Here is a tiny trained network, its code and every weight. The questions are about switching its units off for an input and a target symbol, where a switched-off unit gives its printed mean instead of its output.

import numpy as np


def w(rows, s, z=0):
    codes = np.array(rows[::2]) - 128.0
    scale = np.full(codes.shape[1], s)
    scale[-1] = z or s
    return codes * scale


def f(y):
    return np.maximum(y, 0)


def softmax(a):
    e = np.exp(a - a.max(-1, keepdims=True))
    return e / e.sum(-1, keepdims=True)


def log_softmax(a):
    a = a - a.max(-1, keepdims=True)
    return a - np.log(np.exp(a).sum(-1, keepdims=True))


def net(x, mask):
    ids = ['γδεζηθλμσφψω'.index(c) for c in x.split()]
    T = len(ids)
    res = E[ids] + P[:T]
    u = 0
    for l in range(2):
        r = res
        for j in range(2):
            rows = slice(3 * j, 3 * j + 3)
            q, k, v = (r @ M[l][rows].T for M in (Q, K, V))
            z = softmax(np.where(np.tri(T) > 0, q @ k.T / 3**0.5, -1e9)) @ v
            o = O[l][rows]
            res = res + np.where(mask[u + j], z, o[:, -1]) @ o[:, :-1]
        u += 2
        y = f(res @ A[l][:, :-1].T + A[l][:, -1])
        res = res + np.where(mask[u : u + 4], y, B[l][:, -1]) @ B[l][:, :-1]
        u += 4
    return log_softmax(res[-1] @ U[:, :-1].T + U[:, -1])


Q, K, V, O, A, B = {}, {}, {}, {}, {}, {}
E = w([
[44,120,81,181,134,68],'γ',
[145,98,113,193,155,228],'δ',
[140,147,100,163,249,164],'ε',
[116,90,160,112,240,117],'ζ',
[105,78,109,126,184,148],'η',
[135,192,63,110,165,155],'θ',
[138,94,169,70,142,148],'λ',
[95,213,118,197,139,66],'μ',
[112,152,145,223,91,128],'σ',
[169,182,185,168,128,153],'φ',
[178,144,183,111,210,166],'ψ',
[110,154,169,73,176,54],'ω',
],0.013)
P = w([
[155,105,117,162,150,112],'0',
[71,109,155,123,125,110],'1',
[177,101,105,169,147,82],'2',
[55,135,154,140,136,155],'3',
[182,106,100,170,143,74],'4',
[36,149,157,147,144,181],'5',
[200,117,81,189,157,92],'6',
[17,164,158,154,150,201],'7',
[197,110,87,180,151,65],'8',
[1,177,160,160,158,227],'9',
[221,87,121,159,134,78],'10',
],0.0092)
Q[0] = w([
[86,194,112,36,50,70],'L0H0',
[144,166,125,209,103,120],'L0H0',
[131,182,201,90,222,42],'L0H0',
[67,24,96,150,104,190],'L0H1',
[178,155,225,91,226,137],'L0H1',
[188,186,187,162,7,217],'L0H1',
],0.021)
K[0] = w([
[212,155,99,120,123,47],'L0H0',
[90,164,121,211,104,110],'L0H0',
[104,215,183,69,169,66],'L0H0',
[93,3,79,137,96,177],'L0H1',
[198,175,192,22,160,160],'L0H1',
[183,142,247,200,15,150],'L0H1',
],0.021)
V[0] = w([
[66,142,202,133,139,144],'L0H0',
[181,79,90,115,131,110],'L0H0',
[164,161,80,138,122,131],'L0H0',
[49,254,160,169,170,169],'L0H1',
[137,136,119,111,102,73],'L0H1',
[126,116,110,129,132,163],'L0H1',
],0.0073)
O[0] = w([
[97,165,90,124,24,111,232],'L0H0',
[126,95,146,125,212,146,41],'L0H0',
[164,120,142,138,180,120,90],'L0H0',
[113,2,211,94,102,86,254],'L0H1',
[140,124,118,169,197,173,95],'L0H1',
[124,145,140,115,80,101,122],'L0H1',
],0.005,0.0042)
A[0] = w([
[232,122,94,160,104,81,253],'L0N0',
[161,70,62,158,98,100,145],'L0N1',
[86,153,155,108,131,152,223],'L0N2',
[249,32,81,123,92,29,48],'L0N3',
],0.013,0.004)
B[0] = w([
[139,95,133,124,250,124,255],'L0N0',
[142,114,163,94,134,115,190],'L0N1',
[84,172,169,153,92,148,211],'L0N2',
[168,160,110,192,222,176,207],'L0N3',
],0.014,0.0067)
Q[1] = w([
[128,79,191,188,163,151],'L1H0',
[181,98,156,208,126,76],'L1H0',
[152,206,98,165,192,142],'L1H0',
[114,100,194,190,255,182],'L1H1',
[175,248,25,51,63,58],'L1H1',
[120,67,131,131,128,162],'L1H1',
],0.018)
K[1] = w([
[70,131,157,119,175,187],'L1H0',
[113,111,209,195,121,126],'L1H0',
[66,169,123,142,125,163],'L1H0',
[4,196,146,156,146,205],'L1H1',
[241,141,42,69,93,44],'L1H1',
[114,110,125,153,150,167],'L1H1',
],0.023)
V[1] = w([
[55,54,189,39,177,81],'L1H0',
[229,146,236,41,111,118],'L1H0',
[90,210,193,114,158,206],'L1H0',
[117,212,151,209,171,130],'L1H1',
[136,198,44,17,127,232],'L1H1',
[103,251,72,173,120,60],'L1H1',
],0.019)
O[1] = w([
[40,19,110,146,87,139,191],'L1H0',
[27,162,48,116,196,174,83],'L1H0',
[63,164,99,62,86,60,249],'L1H0',
[126,122,160,252,167,187,234],'L1H1',
[43,23,39,61,195,125,54],'L1H1',
[124,84,100,212,90,225,161],'L1H1',
],0.014,0.02)
A[1] = w([
[54,99,96,181,151,157,96],'L1N0',
[145,138,151,131,38,155,87],'L1N1',
[192,5,102,64,183,6,116],'L1N2',
[243,22,130,124,243,35,251],'L1N3',
],0.012,0.0029)
B[1] = w([
[171,103,200,83,167,159,238],'L1N0',
[106,88,97,49,163,107,252],'L1N1',
[209,208,51,86,33,242,169],'L1N2',
[58,81,54,161,172,6,181],'L1N3',
],0.013,0.028)
U = w([
[2,145,180,71,18,64,254],'γ',
[90,89,142,105,144,154,155],'δ',
[84,187,110,155,164,132,196],'ε',
[43,108,104,172,141,103,84],'ζ',
[137,155,118,59,142,120,116],'η',
[151,89,133,74,146,57,16],'θ',
[104,162,141,25,222,69,27],'λ',
[99,110,91,152,62,124,170],'μ',
[122,164,117,62,167,52,110],'σ',
[162,98,112,183,103,144,99],'φ',
[110,105,67,109,198,136,118],'ψ',
[200,158,154,66,176,73,83],'ω',
],0.0063,0.0081)

Each question gives the input, a string of symbols that net reads in full, and the target symbol t.
The units are the heads (3 rows each of Q, K, V and O) and the neurons (one row each of A and B). Each row of codes is followed by its name. A weight is (code - 128) times the scale printed after its matrix; where a second scale follows, it is the last column's (O, A, B and U).
mask holds one flag per unit, layer by layer, with each layer's heads first. A switched-off unit (its flag False) gives its mean, the last column of its rows in O or B, instead of its output. The means were averaged over made-up inputs and are rounded, as every weight is.
A unit's drop is (log p(t) with every unit on - log p(t) with that unit switched off) / (log p(t) with every unit on - log p(t) with every unit switched off).
The circuit of an input: a set's keep is (log p(t) with only the set's units on - log p(t) with every unit switched off) / (log p(t) with every unit on - log p(t) with every unit switched off). Starting from all 12 units, units are removed one at a time, each time the one whose removal leaves the highest keep (on an exact tie, the one counted first), for as long as the keep stays at least 0.8.
circuit, biggest first: the units of the circuit, biggest drop first
top k neurons: the k neurons with the biggest drops, biggest first
k most important neurons of layer l: the k neurons of layer l with the biggest drops, biggest first
input φ φ θ ω η η γ, target μ: top 2 neurons : L1N2, L0N3
input ψ ω γ, target δ: circuit, biggest first : L1H0, L1N0
input η ψ λ ε ω μ θ ω γ θ, target δ: top 4 neurons : L1N0, L0N2, L1N3, L0N0
input δ λ γ η σ ε θ λ, target δ: circuit, biggest first : L1H1, L1N0
input γ φ μ θ η ψ ω ζ ω, target γ: circuit, biggest first : L1H0
input θ φ ω θ η, target ψ: 2 most important neurons of layer 1 : L1N3, L1N2
input ω θ θ μ η θ θ φ θ, target ε: 3 most important neurons of layer 0 : L0N0, L0N2, L0N1
input μ θ μ ψ λ σ σ ψ γ, target λ: circuit, biggest first : L0N2, L1H0, L1N0, L0N3
input φ ψ θ δ ω, target σ: circuit, biggest first : L1N3, L1H1, L1H0, L1N2
input θ γ ψ μ ω η ψ η μ ψ, target δ: circuit, biggest first : L0N0, L0N2, L1N0, L1H1
input σ θ ω ε γ θ μ δ η ψ φ, target λ: top 2 neurons : L0N0, L0N2
input γ γ ψ ε ε ψ δ φ ε, target ε: circuit, biggest first : L1H1, L1N1, L1H0
input σ θ θ θ θ θ ω σ μ ω, target δ: circuit, biggest first : L0N2, L1H1, L1N0
input η η φ, target μ: 3 most important neurons of layer 1 : L1N2, L1N0, L1N1
input σ σ ζ θ, target γ: 3 most important neurons of layer 0 : L0N3, L0N0, L0N2
input μ γ ζ μ, target δ: top 4 neurons : L1N1, L0N2, L0N3, L0N0
input θ γ ζ σ θ, target ω: circuit, biggest first : L1H0
input λ ω δ θ γ, target ψ: top 3 neurons : L1N3, L0N0, L1N2
input γ ζ φ θ ω λ γ, target η: circuit, biggest first : L1N2, L1H1
input σ λ η φ ζ φ φ μ ω, target φ: circuit, biggest first : L1H1
input θ ω φ φ ω φ, target δ: top 3 neurons : L0N0, L0N3, L0N2
input λ σ ω, target ω: circuit, biggest first : L1H1, L1H0
input ε ψ ψ γ θ θ ω θ φ, target ψ: top 4 neurons : L0N0, L1N3, L0N3, L1N2
input ε φ ω φ δ, target ε: top 2 neurons : L1N1, L0N0
input φ η λ σ θ ε μ ω δ φ θ, target ε: circuit, biggest first : L1H0, L1H1, L1N1
input ω ω φ ω, target δ: top 3 neurons : L1N0, L0N2, L0N0
input δ γ θ γ η, target θ: circuit, biggest first : L1H0, L1N1
input ε ω μ ζ μ, target γ: most important neuron of layer 1 : L1N1
